Here is a tiny trained network, its code and every weight. The questions are about switching its units off for an input and a target symbol, where a switched-off unit gives its printed mean instead of its output.

import numpy as np


def w(rows, s, z=0):
    codes = np.array(rows[::2]) - 128.0
    scale = np.full(codes.shape[1], s)
    scale[-1] = z or s
    return codes * scale


def f(y):
    return y / 2 * (1 + np.tanh(0.7978845608 * (y + 0.044715 * y**3)))


def softmax(a):
    e = np.exp(a - a.max(-1, keepdims=True))
    return e / e.sum(-1, keepdims=True)


def log_softmax(a):
    a = a - a.max(-1, keepdims=True)
    return a - np.log(np.exp(a).sum(-1, keepdims=True))


def net(x, mask):
    ids = ['ΔΨΩαγζηθλμπστφ'.index(c) for c in x.split()]
    T = len(ids)
    res = E[ids] + P[:T]
    r = res
    for j in range(3):
        rows = slice(3 * j, 3 * j + 3)
        q, k, v = (r @ M[0][rows].T for M in (Q, K, V))
        z = softmax(np.where(np.tri(T) > 0, q @ k.T / 3**0.5, -1e9)) @ v
        o = O[0][rows]
        res = res + np.where(mask[j], z, o[:, -1]) @ o[:, :-1]
    y = f(res @ A[0][:, :-1].T + A[0][:, -1])
    res = res + np.where(mask[3:11], y, B[0][:, -1]) @ B[0][:, :-1]
    return log_softmax(res[-1] @ U[:, :-1].T + U[:, -1])


Q, K, V, O, A, B = {}, {}, {}, {}, {}, {}
E = w([
[149,180,196],'Δ',
[63,39,136],'Ψ',
[205,63,132],'Ω',
[148,184,198],'α',
[149,181,194],'γ',
[149,189,9],'ζ',
[190,124,205],'η',
[148,179,195],'θ',
[149,181,195],'λ',
[32,154,188],'μ',
[148,180,195],'π',
[18,93,155],'σ',
[76,204,220],'τ',
[150,176,192],'φ',
],0.014)
P = w([
[135,188,66],'0',
[132,177,80],'1',
[131,165,95],'2',
[129,154,109],'3',
[126,142,122],'4',
[123,132,137],'5',
[121,123,151],'6',
[120,114,164],'7',
[117,103,177],'8',
[115,96,193],'9',
[111,86,206],'10',
[110,80,222],'11',
[105,71,238],'12',
[105,63,253],'13',
],0.013)
Q[0] = w([
[57,194,217],'H1',
[151,193,254],'H1',
[44,125,66],'H1',
[25,125,106],'H2',
[121,216,183],'H2',
[192,148,140],'H2',
[164,231,171],'H3',
[178,154,196],'H3',
[67,131,152],'H3',
],0.044)
K[0] = w([
[13,104,226],'H1',
[130,60,249],'H1',
[52,157,103],'H1',
[3,139,77],'H2',
[114,207,229],'H2',
[211,152,147],'H2',
[156,232,233],'H3',
[192,141,227],'H3',
[32,115,155],'H3',
],0.034)
V[0] = w([
[119,142,135],'H1',
[13,114,94],'H1',
[79,254,192],'H1',
[130,76,204],'H2',
[130,103,163],'H2',
[124,167,76],'H2',
[108,52,147],'H3',
[111,54,148],'H3',
[102,56,146],'H3',
],0.0084)
O[0] = w([
[119,116,127,144],'H1',
[2,182,75,154],'H1',
[35,62,106,253],'H1',
[102,227,112,201],'H2',
[116,178,119,161],'H2',
[150,63,139,80],'H2',
[150,74,85,144],'H3',
[159,71,78,144],'H3',
[151,78,85,145],'H3',
],0.0097,0.0058)
A[0] = w([
[173,112,33,37],'N1',
[133,147,164,253],'N2',
[127,237,33,159],'N3',
[181,211,31,175],'N4',
[168,211,191,96],'N5',
[79,130,112,73],'N6',
[152,234,3,225],'N7',
[134,78,189,105],'N8',
],0.02,0.0065)
B[0] = w([
[63,127,93,140],'N1',
[131,67,212,224],'N2',
[241,151,119,181],'N3',
[49,139,181,146],'N4',
[110,181,32,254],'N5',
[176,143,138,204],'N6',
[52,4,151,169],'N7',
[145,176,127,168],'N8',
],0.024,0.014)
U = w([
[130,137,152,117],'Δ',
[111,55,20,121],'Ψ',
[66,120,139,104],'Ω',
[119,155,166,254],'α',
[128,135,156,119],'γ',
[118,84,172,150],'ζ',
[162,178,59,29],'η',
[126,139,158,172],'θ',
[128,138,160,155],'λ',
[212,192,210,31],'μ',
[131,134,151,140],'π',
[204,80,114,173],'σ',
[141,135,255,43],'τ',
[127,133,152,122],'φ',
],0.0076,0.0064)

Each question gives the input, a string of symbols that net reads in full, and the target symbol t.
The units are the heads (3 rows each of Q, K, V and O) and the neurons (one row each of A and B). Each row of codes is followed by its name. A weight is (code - 128) times the scale printed after its matrix; where a second scale follows, it is the last column's (O, A, B and U).
mask holds one flag per unit, heads first, then neurons. A switched-off unit (its flag False) gives its mean, the last column of its rows in O or B, instead of its output. The means were averaged over made-up inputs and are rounded, as every weight is.
A unit's drop is (log p(t) with every unit on - log p(t) with that unit switched off) / (log p(t) with every unit on - log p(t) with every unit switched off).
The circuit of an input: a set's keep is (log p(t) with only the set's units on - log p(t) with every unit switched off) / (log p(t) with every unit on - log p(t) with every unit switched off). Starting from all 11 units, units are removed one at a time, each time the one whose removal leaves the highest keep (on an exact tie, the one counted first), for as long as the keep stays at least 0.8.
units of the circuit, in order: the units of the circuit, biggest drop first
unit that matters most: the unit with the biggest drop
top k neurons: the k neurons with the biggest drops, biggest first
heads that matter: for each layer, one digit per head in row order, 1 if its drop is at least 0.15 and else 0, layers parted by /
input Ψ η σ λ Δ Ψ λ η α φ η λ, target η: top 2 neurons -> (N5 N7)
input σ Ψ φ, target Ψ: heads that matter -> 101
input φ α μ Δ, target μ: top 2 neurons -> (N3 N6)
input ζ λ γ α φ α Ω, target Ω: top 4 neurons -> (N5 N3 N4 N1)
input σ η Δ, target η: unit that matters most -> N5
input τ σ Ψ α η α, target η: heads that matter -> 101
input α σ α γ λ λ λ λ π α Δ θ σ Ψ, target Ψ: top 3 neurons -> (N1 N2 N3)
input λ π Ψ α λ α α Ψ η π, target η: units of the circuit, in order -> (N5 H1)
input σ α Ψ α τ σ ζ Ψ α Ω μ, target μ: top 3 neurons -> (N6 N5 N7)
input α π Δ α λ Ψ θ, target Ψ: units of the circuit, in order -> (N5 N7 H1)
input λ φ σ ζ Ω Ψ π τ σ θ θ η α, target η: units of the circuit, in order -> (N5 H2)
input γ μ α μ Ψ θ λ α φ η α σ, target σ: heads that matter -> 111
input σ α μ η Ψ η π, target η: heads that matter -> 101
input Ψ Ψ α, target Ψ: units of the circuit, in order -> (N7)
input λ η μ σ Ω τ σ θ μ θ, target μ: heads that matter -> 110
input μ α ζ μ Δ, target μ: units of the circuit, in order -> (N3 H3)
input σ μ Ψ μ σ α Δ σ φ, target σ: units of the circuit, in order -> (N3 H1 N7 H2)
input η α σ η η σ λ, target σ: heads that matter -> 100
input τ ζ ζ α α α α Ψ η, target η: units of the circuit, in order -> (N5 H1 H2)
input π Ψ Ω τ θ σ Ψ Ω σ τ λ, target τ: unit that matters most -> H1
input λ Ψ η α ζ, target ζ: heads that matter -> 001
input η γ α σ Ω θ Δ α σ θ α α ζ Ψ, target Ψ: heads that matter -> 001
input α λ α Ψ η φ ζ Ψ μ α η φ, target η: heads that matter -> 110
input λ θ τ, target τ: units of the circuit, in order -> (H1 H2 N5 H3)
input σ α σ α Δ τ π, target τ: heads that matter -> 101
input Ω θ Δ α τ θ τ λ τ Ψ τ γ, target τ: units of the circuit, in order -> (H1 N5)
input λ μ α, target μ: units of the circuit, in order -> (N3)
